Here is a tiny trained network, its code and every weight. The questions are about switching its units off for an input and a class, where a switched-off unit gives its printed mean instead of its output.

import numpy as np


def w(rows, s, z=0):
    codes = np.array(rows[::2]) - 128.0
    scale = np.full(codes.shape[1], s)
    scale[-1] = z or s
    return codes * scale


def f(y):
    return y / 2 * (1 + np.tanh(0.7978845608 * (y + 0.044715 * y**3)))


def log_softmax(a):
    a = a - a.max(-1, keepdims=True)
    return a - np.log(np.exp(a).sum(-1, keepdims=True))


def net(x, mask):
    res = np.array(x, float).reshape(1, 6) / 4 @ E
    y = f(res @ A[0][:, :-1].T + A[0][:, -1])
    res = res + np.where(mask, y, B[0][:, -1]) @ B[0][:, :-1]
    return log_softmax(res[-1] @ U[:, :-1].T + U[:, -1])


A, B = {}, {}
E = w([
[76,187,160,133,147,142,122,183,149,104,189],'x0',
[29,134,1,113,120,117,176,104,176,214,96],'x1',
[84,93,195,22,111,203,123,96,196,86,96],'x2',
[101,98,75,134,202,77,93,65,147,81,191],'x3',
[192,117,141,146,156,79,203,167,213,86,109],'x4',
[166,119,118,94,129,112,148,99,99,133,112],'x5',
],0.0096)
A[0] = w([
[150,164,149,164,16,146,135,193,101,173,106,92],'n1',
[157,110,177,67,167,185,59,136,126,68,84,113],'n2',
[144,119,153,126,173,35,160,197,180,109,65,53],'n3',
[152,140,99,196,168,104,112,181,89,172,136,53],'n4',
[209,99,169,127,125,167,102,122,92,103,151,95],'n5',
[179,168,116,246,181,77,136,175,34,215,193,97],'n6',
[170,211,135,102,65,160,192,177,116,147,41,123],'n7',
[73,127,135,106,80,172,38,94,1,176,176,66],'n8',
[122,122,69,143,173,52,85,55,140,48,166,107],'n9',
[180,151,164,181,106,114,18,129,112,61,146,93],'n10',
[86,202,33,74,103,132,121,102,201,186,106,104],'n11',
[112,154,151,191,145,112,144,164,204,94,110,255],'n12',
[36,74,154,102,150,207,139,145,186,125,143,153],'n13',
],0.0082,0.0084)
B[0] = w([
[94,192,58,87,119,137,37,109,160,104,206,186],'n1',
[114,77,92,106,103,136,163,179,120,186,79,216],'n2',
[124,77,163,200,101,58,171,92,232,79,133,175],'n3',
[98,108,192,2,143,242,116,155,188,151,114,172],'n4',
[83,194,59,162,159,45,110,141,142,206,71,193],'n5',
[133,24,177,30,118,146,169,121,127,149,79,254],'n6',
[121,180,23,134,125,159,70,46,151,66,161,212],'n7',
[187,76,216,226,116,16,206,96,220,81,219,213],'n8',
[61,205,85,97,79,170,15,94,113,47,128,222],'n9',
[82,227,98,166,194,125,136,198,100,182,29,208],'n10',
[103,147,89,155,184,44,191,197,112,164,45,226],'n11',
[169,85,117,178,134,131,123,112,62,151,181,252],'n12',
[207,51,102,90,116,158,100,146,109,125,75,216],'n13',
],0.0082,0.01)
U = w([
[89,181,83,170,153,79,142,170,84,189,83,79],'0',
[129,69,167,26,103,178,130,105,133,134,106,128],'1',
[90,195,66,115,89,139,1,40,126,67,185,87],'2',
[167,105,170,228,102,60,174,51,172,91,175,94],'3',
[155,116,90,142,112,121,116,87,19,146,157,253],'4',
],0.0084,0.012)

Each question gives the input, the list of numbers given to net, and the class t.
The units are the neurons (one row each of A and B). Each row of codes is followed by its name. A weight is (code - 128) times the scale printed after its matrix; where a second scale follows, it is the last column's (A, B and U).
mask holds one flag per neuron, in row order. A switched-off neuron (its flag False) gives its mean, the last column of its row in B, instead of its output. The means were averaged over made-up inputs and are rounded, as every weight is.
A unit's drop is (log p(t) with every unit on - log p(t) with that unit switched off) / (log p(t) with every unit on - log p(t) with every unit switched off).
The circuit of an input: a set's keep is (log p(t) with only the set's units on - log p(t) with every unit switched off) / (log p(t) with every unit on - log p(t) with every unit switched off). Starting from the 12 units with the biggest drops (on a tie, the unit counted first), units are removed one at a time, each time the one whose removal leaves the highest keep (on an exact tie, the one counted first), for as long as the keep stays at least 0.8.
circuit, biggest first: the units of the circuit, biggest drop first
most important unit: the unit with the biggest drop
k most important neurons: the k neurons with the biggest drops, biggest first
drop when u is switched off: that unit's drop, to one decimal
input [-2,1,1,-3,4,2], class 3: most important unit -> n9
input [1,4,0,0,-5,-1], class 3: circuit, biggest first -> n8; n9
input [-3,-3,-6,6,-1,3], class 1: circuit, biggest first -> n6; n4
input [3,-6,3,-1,-1,-1], class 0: circuit, biggest first -> n10; n5
input [6,5,-7,1,-3,-1], class 1: circuit, biggest first -> n6; n4
input [3,-2,7,3,-8,8], class 3: 2 most important neurons -> n8; n6
input [3,4,0,1,1,-6], class 4: circuit, biggest first -> n10; n12
input [-5,6,6,-7,-5,7], class 2: 2 most important neurons -> n7; n6
input [-8,5,4,-3,3,1], class 0: 2 most important neurons -> n11; n6
input [6,4,4,0,5,7], class 4: circuit, biggest first -> n6; n12; n13
input [-8,-6,-1,4,2,-6], class 0: 2 most important neurons -> n10; n5
input [-5,2,-6,-7,-4,-5], class 2: 2 most important neurons -> n1; n7
input [7,-8,-5,4,-8,7], class 0: 2 most important neurons -> n10; n5
input [8,2,4,-4,7,5], class 3: circuit, biggest first -> n3
input [6,-7,6,-5,0,7], class 0: 2 most important neurons -> n5; n2
input [6,1,-3,-4,6,-2], class 3: 2 most important neurons -> n3; n9
input [0,-6,1,-6,3,-4], class 0: 4 most important neurons -> n10; n9; n5; n2
input [2,6,0,-8,3,-3], class 2: 2 most important neurons -> n7; n1
input [-1,4,4,-5,-2,1], class 2: 4 most important neurons -> n7; n6; n2; n10
input [4,-8,2,0,-5,6], class 0: circuit, biggest first -> n10
input [-5,-2,-1,3,-4,2], class 3: circuit, biggest first -> n8; n13
input [-3,-6,-3,-6,2,-3], class 0: 4 most important neurons -> n10; n5; n9; n13
input [5,-5,5,-2,-1,-6], class 4: 3 most important neurons -> n6; n11; n12
input [-8,2,-2,-1,-4,3], class 3: drop when n8 is switched off -> 0.4
input [1,-5,-7,1,-5,3], class 1: drop when n4 is switched off -> 0.3
